Below are the code and all the weights of a small trained network. Each question names an input and a class and asks about switching units off, where a switched-off unit gives its printed mean instead of its output.

import numpy as np


def w(rows, s, z=0):
    codes = np.array(rows[::2]) - 128.0
    scale = np.full(codes.shape[1], s)
    scale[-1] = z or s
    return codes * scale


def f(y):
    return np.maximum(y, 0)


def log_softmax(a):
    a = a - a.max(-1, keepdims=True)
    return a - np.log(np.exp(a).sum(-1, keepdims=True))


def net(x, mask):
    res = np.array(x, float).reshape(1, 3) / 4 @ E
    y = f(res @ A[0][:, :-1].T + A[0][:, -1])
    res = res + np.where(mask, y, B[0][:, -1]) @ B[0][:, :-1]
    return log_softmax(res[-1] @ U[:, :-1].T + U[:, -1])


A, B = {}, {}
E = w([
[244,104,103,168,112,179,97],'x0',
[144,91,49,40,223,97,110],'x1',
[155,98,249,126,158,148,191],'x2',
],0.014)
A[0] = w([
[180,110,114,75,136,86,134,87],'neuron 0',
[140,78,182,136,134,135,221,49],'neuron 1',
[61,59,133,36,145,124,105,125],'neuron 2',
[92,177,78,129,91,135,87,81],'neuron 3',
[156,87,207,120,237,126,191,71],'neuron 4',
[60,178,105,218,52,161,161,70],'neuron 5',
[110,128,39,136,105,116,127,85],'neuron 6',
[34,158,143,94,147,73,141,83],'neuron 7',
[138,43,178,22,135,183,249,66],'neuron 8',
[168,195,208,151,49,141,38,153],'neuron 9',
[96,191,43,83,81,96,55,223],'neuron 10',
[168,94,211,62,210,102,166,167],'neuron 11',
[174,65,101,154,101,192,116,71],'neuron 12',
[55,169,171,130,103,117,109,113],'neuron 13',
[142,34,160,92,159,124,149,131],'neuron 14',
[115,181,99,143,136,128,93,120],'neuron 15',
[46,166,165,137,148,146,96,120],'neuron 16',
[39,163,137,166,100,89,196,159],'neuron 17',
[183,102,80,93,236,111,119,127],'neuron 18',
[179,96,56,41,239,93,93,82],'neuron 19',
[107,139,63,123,153,117,53,117],'neuron 20',
[112,147,93,122,110,125,108,107],'neuron 21',
[156,173,132,172,1,78,152,91],'neuron 22',
[161,73,93,58,200,86,118,42],'neuron 23',
[85,186,167,231,104,151,109,82],'neuron 24',
[236,170,111,182,99,192,108,119],'neuron 25',
[98,216,73,134,90,163,98,93],'neuron 26',
[208,61,105,181,177,174,55,122],'neuron 27',
[120,172,130,30,143,160,128,161],'neuron 28',
[132,117,64,102,87,103,118,117],'neuron 29',
[202,98,98,123,123,149,108,162],'neuron 30',
[89,185,42,128,133,128,120,76],'neuron 31',
[79,176,138,76,157,26,134,117],'neuron 32',
[151,144,98,90,160,133,166,249],'neuron 33',
],0.0099,0.012)
B[0] = w([
[146,69,108,134,124,107,125,155],'neuron 0',
[146,105,179,101,85,106,105,170],'neuron 1',
[127,109,92,187,156,122,136,195],'neuron 2',
[149,141,170,98,73,129,87,164],'neuron 3',
[154,110,187,112,94,145,49,194],'neuron 4',
[128,48,114,151,107,128,161,191],'neuron 5',
[124,130,196,109,97,142,64,168],'neuron 6',
[141,152,117,158,187,58,14,197],'neuron 7',
[106,105,180,124,109,137,71,191],'neuron 8',
[94,61,95,152,162,169,171,214],'neuron 9',
[116,180,166,126,120,180,138,251],'neuron 10',
[113,185,164,128,87,161,119,223],'neuron 11',
[157,129,116,183,156,55,42,166],'neuron 12',
[107,97,80,158,176,103,127,182],'neuron 13',
[114,115,173,119,111,188,125,177],'neuron 14',
[140,151,172,126,111,153,88,157],'neuron 15',
[111,136,116,139,167,120,80,175],'neuron 16',
[107,157,93,170,175,126,110,217],'neuron 17',
[121,75,61,166,120,142,160,214],'neuron 18',
[105,42,97,144,117,151,122,235],'neuron 19',
[110,119,169,137,99,167,103,189],'neuron 20',
[137,143,151,120,103,143,72,151],'neuron 21',
[115,67,102,154,131,135,161,189],'neuron 22',
[152,2,80,171,68,87,145,188],'neuron 23',
[113,28,86,138,113,142,156,192],'neuron 24',
[112,151,103,162,177,100,61,210],'neuron 25',
[125,140,171,132,70,137,94,170],'neuron 26',
[108,175,129,159,206,68,47,203],'neuron 27',
[130,91,101,156,176,161,155,178],'neuron 28',
[154,134,150,90,78,169,120,169],'neuron 29',
[114,203,157,115,178,93,127,193],'neuron 30',
[163,114,201,135,90,123,83,173],'neuron 31',
[128,156,104,154,166,105,54,204],'neuron 32',
[70,158,102,181,149,167,227,217],'neuron 33',
],0.0089,0.017)
U = w([
[84,178,67,187,254,8,62,94],'0',
[84,46,35,181,90,142,189,92],'1',
[96,159,215,130,25,192,96,101],'2',
[64,243,78,180,199,223,226,254],'3',
[106,217,103,31,143,69,172,106],'4',
[153,202,99,79,111,119,209,112],'5',
[152,224,100,111,114,43,202,107],'6',
],0.0088,0.016)

Each question gives the input, the list of numbers given to net, and the class t.
The units are the neurons (one row each of A and B). Each row of codes is followed by its name. A weight is (code - 128) times the scale printed after its matrix; where a second scale follows, it is the last column's (A, B and U).
mask holds one flag per neuron, in row order. A switched-off neuron (its flag False) gives its mean, the last column of its row in B, instead of its output. The means were averaged over made-up inputs and are rounded, as every weight is.
A unit's drop is (log p(t) with every unit on - log p(t) with that unit switched off) / (log p(t) with every unit on - log p(t) with every unit switched off).
The circuit of an input: a set's keep is (log p(t) with only the set's units on - log p(t) with every unit switched off) / (log p(t) with every unit on - log p(t) with every unit switched off). Starting from the 12 units with the biggest drops (on a tie, the unit counted first), units are removed one at a time, each time the one whose removal leaves the highest keep (on an exact tie, the one counted first), for as long as the keep stays at least 0.8.
units of the circuit, in order: the units of the circuit, biggest drop first
k most important neurons: the k neurons with the biggest drops, biggest first
drop of u: that unit's drop, to one decimal
input [0,-3,3], class 3: units of the circuit, in order	(neuron 23; neuron 31)
input [-6,-7,6], class 1: units of the circuit, in order	(neuron 24)
input [4,-7,7], class 1: 2 most important neurons	(neuron 9; neuron 24)
input [-5,6,-5], class 1: units of the circuit, in order	(neuron 19; neuron 23)
input [8,-3,8], class 0: 2 most important neurons	(neuron 25; neuron 27)
input [2,6,7], class 2: 3 most important neurons	(neuron 11; neuron 4; neuron 8)
input [-3,-1,2], class 3: 2 most important neurons	(neuron 27; neuron 25)
input [1,-3,-2], class 3: 2 most important neurons	(neuron 23; neuron 19)
input [8,-7,6], class 0: 3 most important neurons	(neuron 25; neuron 27; neuron 12)
input [0,4,-2], class 1: 2 most important neurons	(neuron 19; neuron 23)
input [7,-5,7], class 0: 3 most important neurons	(neuron 25; neuron 27; neuron 12)
input [2,-1,0], class 3: drop of neuron 7	0.3
input [6,-5,2], class 0: drop of neuron 25	0.3
input [7,-7,6], class 0: units of the circuit, in order	(neuron 25)
input [7,0,5], class 0: drop of neuron 27	0.0
